Below is a small trained network, with its code and all its weights. Each question gives an input and a class and asks what happens when units are switched off, that is, made to give their printed mean instead of their output.

import numpy as np


def w(rows, s, z=0):
    codes = np.array(rows[::2]) - 128.0
    scale = np.full(codes.shape[1], s)
    scale[-1] = z or s
    return codes * scale


def f(y):
    return np.maximum(y, 0)


def log_softmax(a):
    a = a - a.max(-1, keepdims=True)
    return a - np.log(np.exp(a).sum(-1, keepdims=True))


def net(x, mask):
    res = np.array(x, float).reshape(1, 6) / 4 @ E
    y = f(res @ A[0][:, :-1].T + A[0][:, -1])
    res = res + np.where(mask, y, B[0][:, -1]) @ B[0][:, :-1]
    return log_softmax(res[-1] @ U[:, :-1].T + U[:, -1])


A, B = {}, {}
E = w([
[67,70,63,50,93,89,189,123,198,45],'x0',
[167,105,79,95,121,157,115,159,107,116],'x1',
[20,97,43,211,154,196,62,174,171,129],'x2',
[175,31,224,140,51,146,40,94,175,71],'x3',
[194,112,53,182,203,139,152,2,171,118],'x4',
[125,128,122,147,105,109,142,119,128,142],'x5',
],0.011)
A[0] = w([
[134,83,113,98,157,137,162,92,155,125,25],'neuron 1',
[89,129,150,81,107,130,157,159,163,98,63],'neuron 2',
[127,130,95,144,149,121,113,42,170,103,32],'neuron 3',
[166,131,88,159,145,141,170,55,185,129,50],'neuron 4',
[62,40,82,51,154,52,149,80,152,37,71],'neuron 5',
[168,172,103,141,150,149,65,114,92,215,183],'neuron 6',
[186,137,188,193,134,178,54,102,64,133,120],'neuron 7',
[170,2,194,136,81,123,72,79,151,84,75],'neuron 8',
[164,88,176,177,60,156,99,107,165,64,47],'neuron 9',
[206,143,171,97,101,57,136,109,144,131,78],'neuron 10',
[47,137,151,88,57,74,67,197,105,173,194],'neuron 11',
[180,173,159,70,147,92,156,102,127,99,101],'neuron 12',
[71,124,209,82,80,80,118,204,119,128,147],'neuron 13',
[191,117,111,130,180,130,143,26,177,127,48],'neuron 14',
[166,105,100,204,156,137,148,151,196,125,39],'neuron 15',
[42,102,65,227,122,156,31,176,200,144,17],'neuron 16',
[166,150,138,183,144,107,63,132,61,155,66],'neuron 17',
[101,169,75,86,204,88,215,132,72,172,213],'neuron 18',
[119,98,83,117,66,101,192,133,221,61,5],'neuron 19',
[189,106,167,105,109,64,160,114,90,145,28],'neuron 20',
],0.0095,0.0013)
B[0] = w([
[156,72,122,74,104,141,179,140,121,182,171],'neuron 1',
[149,91,158,103,79,163,209,82,94,216,177],'neuron 2',
[151,131,133,113,116,189,77,153,124,193,187],'neuron 3',
[174,174,85,124,86,151,163,115,176,183,198],'neuron 4',
[56,53,198,168,57,138,234,130,88,131,254],'neuron 5',
[36,78,254,180,124,162,161,105,156,99,199],'neuron 6',
[79,82,210,127,155,115,229,159,49,154,213],'neuron 7',
[122,251,64,226,236,69,188,230,204,59,250],'neuron 8',
[90,198,68,162,174,164,163,206,146,82,216],'neuron 9',
[152,124,146,58,183,52,54,58,99,59,199],'neuron 10',
[204,211,62,107,84,192,108,138,164,166,227],'neuron 11',
[172,92,140,84,118,43,73,76,166,41,197],'neuron 12',
[210,164,175,136,121,177,99,157,146,184,226],'neuron 13',
[214,172,97,75,50,211,107,121,147,221,211],'neuron 14',
[200,181,127,58,108,133,109,115,175,144,170],'neuron 15',
[102,96,142,7,156,36,16,25,144,63,253],'neuron 16',
[18,52,192,99,24,140,189,116,67,179,192],'neuron 17',
[83,216,52,205,235,85,122,212,139,65,237],'neuron 18',
[41,56,247,139,127,159,145,123,120,141,229],'neuron 19',
[173,71,124,85,142,63,101,119,119,121,193],'neuron 20',
],0.0068,0.016)
U = w([
[73,218,49,242,209,124,182,164,133,61,250],'0',
[52,84,189,155,92,169,227,92,62,155,78],'1',
[128,121,117,43,148,72,38,34,116,59,57],'2',
[199,205,105,103,80,254,119,118,134,222,97],'3',
],0.0098,0.002)

Each question gives the input, the list of numbers given to net, and the class t.
The units are the neurons (one row each of A and B). Each row of codes is followed by its name. A weight is (code - 128) times the scale printed after its matrix; where a second scale follows, it is the last column's (A, B and U).
mask holds one flag per neuron, in row order. A switched-off neuron (its flag False) gives its mean, the last column of its row in B, instead of its output. The means were averaged over made-up inputs and are rounded, as every weight is.
A unit's drop is (log p(t) with every unit on - log p(t) with that unit switched off) / (log p(t) with every unit on - log p(t) with every unit switched off).
The circuit of an input: a set's keep is (log p(t) with only the set's units on - log p(t) with every unit switched off) / (log p(t) with every unit on - log p(t) with every unit switched off). Starting from the 12 units with the biggest drops (on a tie, the unit counted first), units are removed one at a time, each time the one whose removal leaves the highest keep (on an exact tie, the one counted first), for as long as the keep stays at least 0.8.
circuit, biggest first: the units of the circuit, biggest drop first
most important unit: the unit with the biggest drop
top k neurons: the k neurons with the biggest drops, biggest first
drop of u: that unit's drop, to one decimal
input [0,0,5,5,-8,2], class 3: circuit, biggest first	(neuron 11)
input [-4,0,-6,3,5,5], class 2: top 4 neurons	(neuron 10; neuron 12; neuron 5; neuron 20)
input [-5,-3,0,5,-6,4], class 3: top 2 neurons	(neuron 11; neuron 18)
input [-8,5,-4,1,7,-7], class 1: top 3 neurons	(neuron 7; neuron 6; neuron 17)
input [5,6,3,3,0,-7], class 1: top 2 neurons	(neuron 18; neuron 5)
input [-6,-8,-7,-8,-3,3], class 0: top 2 neurons	(neuron 18; neuron 16)
input [-7,-2,6,-6,5,5], class 1: top 4 neurons	(neuron 8; neuron 17; neuron 6; neuron 9)
input [4,0,0,4,1,3], class 0: top 4 neurons	(neuron 8; neuron 17; neuron 9; neuron 7)
input [-4,8,-3,-4,0,4], class 0: top 4 neurons	(neuron 18; neuron 5; neuron 19; neuron 16)
input [3,-1,-5,-5,-7,5], class 3: top 4 neurons	(neuron 8; neuron 13; neuron 16; neuron 11)
input [-1,7,-8,8,1,8], class 0: top 3 neurons	(neuron 8; neuron 9; neuron 16)
input [3,7,7,3,7,5], class 2: top 2 neurons	(neuron 16; neuron 11)
input [-1,1,7,-5,1,1], class 2: top 2 neurons	(neuron 16; neuron 8)
input [7,-5,-4,2,8,7], class 3: most important unit	neuron 14
input [-1,0,8,6,1,3], class 2: top 2 neurons	(neuron 16; neuron 18)
input [4,-2,-5,-1,-5,-5], class 2: top 3 neurons	(neuron 12; neuron 14; neuron 10)
input [-6,8,3,-5,3,1], class 1: drop of neuron 17	0.8
input [-1,7,-3,7,-6,-5], class 0: drop of neuron 8	1.1
input [7,-4,-8,-5,-2,-5], class 2: drop of neuron 10	1.7
input [-7,7,1,5,2,2], class 1: drop of neuron 20	0.0
input [-4,8,6,3,-6,-6], class 2: circuit, biggest first	(neuron 16)
